In the rows, 128 means zero.
Facts:
moskis: Λ pebrir; ψ 509
stoto: Φ drisubrom; ψ 509
nagrer: Λ zusa; Φ brufas; ψ 509
draril: Λ dretri; ψ 227
moguk: Φ planu; ψ 530
stenene: Λ reskas; Φ gridom; ψ 227
begol: Λ bave; Φ stero; ψ 509
kamur: Φ tribragro; ψ 227
ferufi: Φ kamur; ψ 227
plapo: Λ dadon; ψ 977
tride: Λ kikula; Φ zupo; ψ 509
kletir: Λ fluplal; ψ 509
kikula: Λ muvege; Φ skiplo; ψ 227
zabrun: Λ bripustal; ψ 509
trobrifi: Λ gravegri; ψ 977
zusa: Λ ziflum; Φ gufis; ψ 509
zupo: ψ 977
flugus: Λ dazon; ψ 530
zeri: Φ triklun; ψ 977
drisubrom: Λ kleker; Φ skefu; ψ 509
gredin: Φ ploru; ψ 509
dresek: Λ vubros; Φ vubros; ψ 977
libren: Φ klosor; ψ 227
klidol: Λ nesi; ψ 227
dazon: Λ bretris; Φ dromenar; ψ 530
todi: Φ zekil; ψ 977
peplem: Φ skobir; ψ 227
loregu: Φ dribrom; ψ 227
zizel: Φ dresek; ψ 227
trofek: ψ 509
vekogel: Φ stono; ψ 227
voskes: Φ tride; ψ 530
doflam: Λ nuflem; ψ 227
gravegri: Λ nagru; Φ traba; ψ 977
dovovos: ψ 977
drufam: Λ kinak; Φ dridar; ψ 227
tredron: Λ biba; ψ 530
belir: Λ doflam; Φ begol; ψ 530
nesi: Λ nagrer; ψ 509
klosor: Φ gaku; ψ 509
dromenar: Λ fletu; Φ ruzem; ψ 530
travakla: Φ drodin; ψ 227
segrel: Λ skunu; ψ 530
guvi: Λ tribragro; ψ 530
mavun: Φ kodom; ψ 977
bira: Λ dromenar; Φ skunu; ψ 977
tisel: Λ trenon; Φ neben; ψ 227
planu: Φ klala; ψ 227
midate: Λ pusko; ψ 530
trubrun: ψ 227
kitin: Λ bira; ψ 530
ruzem: Λ klikis; Φ kenar; ψ 530
rogrir: Λ testi; Φ ferufi; ψ 509
tase: Λ stono; ψ 227
lupok: Λ draril; Φ dramil; ψ 509
gaku: Φ dazon; ψ 509
kotran: Φ zizel; ψ 227
rurin: Λ belir; ψ 509
dramim: Λ mafla; Φ plavedor; ψ 530
drepem: Φ testi; ψ 227
memita: Φ moguk; ψ 227
traba: Φ mador; ψ 509
tidir: Λ tisel; Φ gafe; ψ 977
noklun: Φ klomen; ψ 530
laplal: Λ lelo; ψ 227
zumas: ψ 227
zozagam: Φ kekomo; ψ 530
ziflum: Λ moskis; Φ nagrer; ψ 530
dostufak: Λ rogrir; ψ 227
fluplal: Λ tedek; ψ 977
mokil: Λ dostufak; Φ dubrus; ψ 530
nagru: Λ skita; Φ poso; ψ 509
dekul: Λ vaskek; Φ bramoro; ψ 977
flutozul: ψ 509
mafla: Λ tidir; Φ zeri; ψ 227
klala: Λ midate; Φ rogrir; ψ 509
nuflem: Λ flutozul; ψ 509
volum: Φ memita; ψ 227
misubrak: Φ kletir; ψ 977
nizu: ψ 977
stiklik: Λ stumum; Φ dramim; ψ 977
dotron: Φ brova; ψ 509
skiplo: Φ vomom; ψ 530
neben: Λ drure; Φ dovovos; ψ 977
bruskago: Λ dresek; ψ 509
testi: Λ ruzem; Φ todi; ψ 227
bave: ψ 977
kenar: Φ skome; ψ 977
pidebre: Λ brufas; Φ greflur; ψ 509
stero: Λ segrel; Φ lelo; ψ 509
mador: Φ bira; ψ 509
dridar: Λ kekomo; Φ ziflum; ψ 509
stuto: Λ tride; ψ 509
bripustal: Λ stenene; ψ 530
plibo: Λ stiklik; Φ sikula; ψ 227
platra: Λ stuto; ψ 509
toskal: Φ stenene; ψ 977
gufis: Λ lestu; Φ mokil; ψ 227
dramil: Φ reskas; ψ 977
rufor: Λ begol; ψ 227
vomom: Φ loregu; ψ 977
klazu: Λ pidebre; ψ 530
kleker: Λ neben; Φ risir; ψ 509
staza: Φ taflak; ψ 530
tedek: Λ dubrus; ψ 227
triklun: Φ bruskago; ψ 227
plavedor: Φ pidebre; ψ 977
skita: Λ klazu; Φ mavun; ψ 227
kodom: Φ zusa; ψ 227
pusko: Λ risir; ψ 977
risir: Λ gafe; Φ dotron; ψ 509
muvege: Λ drufam; ψ 509
biba: Λ daga; ψ 509
skagrir: Λ grutir; ψ 227
brova: Φ skita; ψ 227
gropum: Λ laplal; ψ 509
skobir: Φ toskal; ψ 509
ploru: Φ lestu; ψ 227
beska: Λ gufis; ψ 509
pebrir: Λ rurin; ψ 227
dimo: ψ 509
bristir: ψ 509
riflo: Λ klala; Φ kaplus; ψ 509
grutir: Λ geku; Φ skidrum; ψ 227
skefu: Λ vetras; ψ 509
skome: Φ nagru; ψ 530
dadon: Λ dekul; ψ 509
mavor: Φ tisel; ψ 227
nagar: Φ trubrun; ψ 977
vetras: Λ bristir; ψ 227
fletu: Λ gropum; ψ 977
klozum: Λ liflade; Φ nagar; ψ 509
kaplus: Λ klozum; ψ 509
naruk: Λ klisuze; ψ 509
legruske: Λ plibo; ψ 227
lestu: Λ volum; Φ buska; ψ 977
zibrosa: Φ legruske; ψ 509
skidrum: ψ 227
drodin: Λ klidol; Φ stoto; ψ 509
daga: Λ platra; ψ 530
kinak: Λ dovovos; Φ stiklik; ψ 509
sikula: Λ rufor; Φ skeple; ψ 509
trenon: Λ zabrun; ψ 530
liflade: Λ skagrir; ψ 977
klikis: Λ skefu; Φ mavor; ψ 227
zutrik: Φ gruskor; ψ 977
bretris: Λ tredron; ψ 509
zutros: Φ kotran; ψ 530
dubrus: Φ lupok; ψ 977
brufas: Λ naruk; Φ vuna; ψ 530
buska: Φ libren; ψ 530
bramoro: Φ bradul; ψ 509
geku: Λ riflo; ψ 227
greflur: ψ 227
klomen: Φ belir; ψ 977
poso: Φ peplem; ψ 227
lelo: Φ staza; ψ 227
vaskek: Λ nizu; Φ kinak; ψ 227
skeple: Φ drepem; ψ 977
gafe: Λ mokil; Φ riflo; ψ 227
zekil: Φ gredin; ψ 227
griro: Λ noklun; Φ vekogel; ψ 227
kekomo: Λ dramil; Φ gravegri; ψ 977
stono: Λ dimo; Φ zozagam; ψ 977
gridom: Φ zutros; ψ 530
viklede: Φ zibrosa; ψ 977
taflak: Φ klikis; ψ 227
gruskor: Φ nuflem; ψ 227
reskas: Λ sikula; Φ zumas; ψ 509
vubros: Φ giledrir; ψ 227
giledrir: Φ griro; ψ 530
skunu: Φ viklede; ψ 977
vuna: Φ volum; ψ 227
klisuze: Λ guvi; ψ 227
dretri: Λ tase; ψ 977
bradul: Φ tidir; ψ 227
tribragro: Λ flugus; Φ zutrik; ψ 977
drure: Λ trofek; ψ 227
vugifi: Φ vaskek; ψ 227
stumum: Φ plibo; ψ 227
dribrom: Φ drufam; ψ 977

Known rows:
skeple: [ 70 121 123 158 132 135 153 108 141 157 210 110  85 181  91  95 127 163
 153 133 167 161  44 205 121 160 167  99 114 110 178  93 120 146 110 166
 121  95 163 105  13 136 121  96  95]
klazu: [131 128 144 113 219 153 137 135 125 136  62  98 209  86 155 150 119 110
  98 135 122 121 140 139 130 141  58 141 143 124 124 131 121 143 138 153
  76 163 172 133 209 188 109 194 123]
plavedor: [113 131  95 142  77 118 154 119 128 158 226  97 100 175  89 113 122 133
 194 117 122 160  59 167 129 134 156 110 108 116 157 119 130 163 132 159
 116 100 160 112  63 116 102 106  86]
kletir: [125 133 145 148 124 135 137 154 129 114  83 127 139 116 159 129 129 130
 112 129 127 116 156 104 137 125 100 151 143 138 115 136 118 106 113 123
 141 106 106 140 133 133 101 131 138]
todi: [ 62 114 128 163 144 139 149 104 143 151 209 119  89 182  88  93 128 170
 144 137 178 160  45 208 120 161 171  93 114 107 182  88 118 145 107 168
 125  92 163 108   7 141 121  94  95]
gravegri: [ 97 179  80 124 106  88 179 112 100 213 177  89  92 116 122 112 153 170
 163 124 133 181  95 161 127  80 128  89 144 121 163 136 134 199 163 155
  87  99 163 137  30  75  92 109  59]
midate: [107 120 101 106 150 156 124 108 102 124  48 138 127 141 173 163 139 150
 125 119 158  78 159  87 123 123 123 136 165 127 128 133 163 153 106 162
 114 160 142 156 194 139 181 190 183]
brufas: [158 125 178 115 208 163 115 133  98 113  73  99 176  78 144 117  93  37
  94 101 102 147 135 117 139 155  29 161 154  98 106 119 154 152 125 175
  73 152 161 138 212 214  96 249 113]
naruk: [120 136 172 148 178 139 164 159 127 137  76 109 175  72 159 127 118  80
 107 135 122 125 145 124 145 143  49 148 144 122 128 140 107 114 130 160
 109 124 156 130 165 166  19 169  97]
skefu: [113 129 130 149 118 138 145 146 121 120  72 131 124 119 167 134 131 133
 123 126 142 102 160  85 139 123 111 147 151 129 121 135 131 113 104 136
 139 113 111 146 137 125 107 145 149]
rufor: [159 128 123 132 183 107 108 152 127 140 137 131 136 102 126 114 145 126
 106 121 164 138 125 111 134 155 139 108 125  99 113 147 117 110 142  79
 117 131 119 145 135  81 179 138 144]
travakla: [139 124 134 116 132 125 128 115 141 132 148 140 113 119 122 131 117 103
 131 143 112 123 134 148 107 157 144 135 105 127 129 128 132 118 140 128
 131 162 130 100 153 127 157 122 137]
geku: [106 117 101 120 136 107 136 112 106 145 105 150  81 122 139 132 149 113
 140 126 164  99 139  84 136 126 156 112 145 102 129 132 153 142 122 138
 124 172 128 143 145  94 149 161 156]
vubros: [162 153 126  90 104 132 122  85 124 158 137 170 109  84 126 147 139 139
  96 140 102 119 183 140  80  97 152 125 112 156 135 138 138 147 173 111
 140 137 137 116 143 106 148  88 106]
volum: [174 122 166 119 110 140  98 108 116 106 156 146  76 115 111  96  96  41
 126 107 100 146 132 117 110 169 125 158 115  97 107 111 170 132 121 142
 134 144 114 105 148 158 158 170 131]
gridom: [175 128 135  88 122 191  82  90 125 114  87 170 190 109 128 180 132 170
  59 119 108  91 191 126  87  76 126 139 122 178 132 129 131 141 152 107
 142 112 149 143 202 169 149 110 124]
gufis: [ 99 140 122  88 105  98 102 148 141 140 117  94 131 151 105 137 179  85
 166 166 149  96 103 103 147 116 111 111 116  98  89 174 124  71 145  92
  77 169 118 144 187 115 130 130 148]
dostufak: [ 99 117  98 118 132 111 137 106 100 147 103 155  76 125 142 136 150 112
 143 125 168  95 141  76 131 126 158 109 148 101 137 133 161 145 118 148
 126 179 132 142 151  93 151 166 163]
drufam: [138 131 155 103 138  80  82 126 102  84 144 158  71 132 107  83 127  84
 120 106 102 162 123 107 155 135 121 119 151 119 101 125 156 126 125 121
 151 160  86 131 119 104 153 159 154]
toskal: [142 115  96 124  47 148 110  92 107 155 219 154 128 162  59 135 153 161
 128  85 134 141  93 124 118  53 177  80 105 136 176 114 129 169 152 125
 142  55 170 152  76 115  56  72  53]

Rows:
No name comes twice in this set of rows, the named rows included.
[ 84 140 101  78 100 159 106 126 124 133  43  99 141 182 151 179 178 125
 165 147 169  45 129  76 134 109 100 142 149 112 100 173 157 102 110 145
  70 165 146 168 240 150 166 184 192] => mokil
[178 129 169 112 132 183  86 113 119  85 103 129 131 131 139 123  85  78
 106 102  91 131 146 132 104 159  88 184 132 126  97 108 170 135 110 154
 119 131 122 120 191 201 191 194 152] => moguk
[171 105 107 124 161 156 140 133 149  99 114 122 197 127 159 181  76 145
 139 133  75 110 151 154 110 167 130 163 110 168 129 125 121 146 131 143
 143 169 146  93 213 156 174 145 161] => noklun
[143 162 116  93 127 103 130  97 117 167 115 157 106  75 137 135 149 151
  98 141 116 130 179 129 103  86 138 111 135 148 130 142 134 153 171 106
 130 149 127 130 127  85 153 101 115] => griro
[124 125 121 120 159  97 132 128 128 136 126 131 116 113 130 123 131 113
 133 142 134 132 129 125 133 142 138 116 126 116 122 132 125 123 138 116
 123 171 122 119 135 106 153 137 144] => vaskek
[109 105 185 164 147 187 117 122 154 101  93 171 144 126 138 124 125 154
  58 140 162  95 154 146 106 144 130 144 123 141 150 101 104  84  96 122
 171  84 126 125 109 183 104  95 132] => klosor
[109 175  75 117  78  94 160 102 101 198 186 108  86 131 112 115 158 186
 160 115 128 173 104 156 124  64 152  88 141 138 160 136 137 196 164 139
 107  86 151 142  27  66 107  86  66] => stono
[116  94 111 143  82 154 108  93 116 142 219 156 126 177  56 123 149 160
 121  94 161 140  70 143 125  85 180  76 104 124 184  98 123 155 128 130
 145  60 169 146  61 135  67  78  67] => kenar
[129 132  83 154 127 102 137 160 114 164 217  86 128 160  95  99 155 157
 167  93 174 179  48 130 158 130 151  80 126  90 143 139 119 151 134 110
 100  67 147 158  45  67 125 120  96] => tidir
[128 128  99 142  74 132 143 120 127 158 233 105 103 171  84 114 124 138
 181 107 131 161  58 164 124 130 160 108 105 111 158 120 133 156 134 149
 117  82 159 120  67 109 106 102  83] => bave
[101 142 101 116  29 130 130 130 141 162 224  73 109 209  71 128 154 112
 217 135 130 136  39 156 133 116 138 111  96 104 132 148 126 119 138 144
  85  94 163 126 102 124  89  99  89] => dramil
[165 130 156 108 140 177  99 114 130  95  98 125 148 129 145 141  93 108
 108 120  97 120 149 144 103 154 100 175 126 139 107 118 151 131 118 145
 122 137 130 115 193 188 188 168 156] => skiplo

Now the same elements, written a new way:
Known rows:
kekomo: [109 117 139 128 167 183  85 123 151 104 109 143 119 140 151  85 111 170
 113 127 195 137  92 109 134 193 107 153]
bira: [101 125 141 135 172 174  87 123 152 103 100 138 117 139 153  89 103 173
 114 121 187 140 101 111 118 200 112 150]
vaskek: [123 117 142 123 169 167 103 115 152 116 102 101 121 117 149 101 113 158
 125 116 183 157 106 125  97 214 143 167]
skunu: [102 118 139 131 170 172  87 121 156 108 107 137 122 135 154  90 105 173
 106 134 188 139 100 111 121 199 113 152]
gridom: [122 131 153 101 156 156  78 115 162 101 126 124 105 152 174 110  94 145
  77 159 183 168 111  94  86 148 115 118]
tride: [137 131 139 102 160 148  75 115 164 119 135  87 112  92 156 110  76 134
  93 126 195 159  99 116  75 177 140 154]
vetras: [132 100 133 141 165 170 128 104 157 128 132 109 106 109 158 100 117 127
  94 114 185 150  91 129 101 195 137 150]
planu: [127 122 138 128 168 169 106 115 159 115 111  94 112 103 155 106 111 172
 118 124 175 165  98 113  96 221 151 151]
travakla: [125 112 139 123 168 167 105 114 153 117 105 102 122 116 149 103 115 156
 121 119 185 157 102 126 100 212 143 166]
klisuze: [134  92 133 123 163 168 108 108 166 126 122 109 105 129 166 115 102 135
 104 101 194 148  80 134 101 219 125 147]
poso: [133  91 140 110 160 169 117 122 140 118 102  97 135 128 153 107 121 153
 110 116 189 165 116 121  79 206 146 163]
dadon: [130 131 149 128 155 160  95 101 163 119 138  93  99 120 162 106  87 121
  85 117 180 165 103 114  80 174 127 146]
bruskago: [131 129 150 128 153 161  95 100 164 121 142  93 100 119 161 108  87 120
  83 120 180 164  99 114  82 173 126 146]
klozum: [139 141 146 118 157 145  97 105 162 121 128 109 115 104 153 101  99 142
  94 145 186 170 105 112  88 165 137 150]
vuna: [127 121 138 130 168 169 107 113 158 115 110  95 111 103 155 107 110 174
 117 125 175 165  97 112  95 221 151 149]
gafe: [136 114 130 129 169 156 123 109 154 126 116 121 124  98 150  95 125 151
 110 137 190 155  99 126 106 193 146 157]
loregu: [126 118 139 126 169 167 105 114 156 116 108  99 116 110 152 103 113 165
 120 123 180 160 101 119  98 215 148 159]
dromenar: [105 146 154 112 152 126  83 128 162 101 108 121 106 141 172 116  75 142
  75 160 174 167 118 111  58 162 116 128]
platra: [137 118 136 114 156 156  83 107 170 124 153  86  97 100 165 113  72 111
  76 112 194 153  91 120  75 174 129 143]
nesi: [127 128 147 111 154 168  92  88 171 113 143  84 100 135 149 101  89 127
  76 137 177 171  88 103  89 179 134 166]

Rows:
No name comes twice in this set of rows, the named rows included.
[141  98 142 112 163 188 107 117 139 112 109 107 124 132 150  96 130 154
 127 107 197 158 100 115 110 201 137 164] => zizel
[109 140 149 128 159 149  82 104 179 107 143 121  80 141 179 114  77 122
  61 153 172 156  97 108  85 156 106 113] => segrel
[108 150 151  97 180 155  69  68 185 112 116  82 124 135 135  96  93 155
  98 157 170 170 111 105  91 183 157 183] => zusa
[129 142 152 100 157 157  82  98 166 109 123  89 118 126 144  99  95 153
  98 151 179 173  98 102  91 182 140 172] => drodin
[126 105 145 131 161 173 101 119 154 128 118  99 130 107 152 107 127 155
 123 135 185 152 113 131 110 210 129 174] => mafla
[ 95 106 137 149 169 174 102 113 158 111 116 125 107 144 166  99  91 150
  80 110 176 141 106 115  91 199 114 134] => fletu
[127 135 153 131 155 160  94 103 160 116 132  94  97 122 161 107  83 121
  88 108 177 167 106 114  74 175 129 143] => gropum
[140 105 142 114 164 189 103 118 139 110 110 109 121 129 148  93 129 152
 133 106 198 156  96 117 118 201 134 165] => vubros
[121 136 143 112 151 120 100 121 166 113 127 135 111 123 174 113  90 136
  58 187 181 166 112 109  68 143 119 120] => ruzem
[128 135 158 125 146 147  80 120 163 131 133  97 128  95 153 111 104 143
 105 160 184 162 118 127  96 179 115 173] => sikula
[112 100 124 150 165 164 121 106 162 125 137 144 112 121 166  93 107 141
  62 139 183 137  97 116 105 177 117 128] => pusko
[103 159 152 116 169 138  68 103 183 104 122 126  98 134 169 109  80 150
  83 171 174 159 106 108  92 161 117 126] => staza
[118 120 139 125 156 142 110 132 151 121  99 107 127 105 143 105 105 148
 121 131 190 152  99 142  90 220 132 184] => ploru
[114 133 150 102 152 136  84 122 166 105 119 120 111 144 174 117  84 142
  67 170 179 168 117 104  65 155 117 124] => skome
[130 122 132 132 162 138 123 124 153 127 110 122 124  90 144  98 116 145
 113 142 191 150  94 140 101 201 138 173] => testi

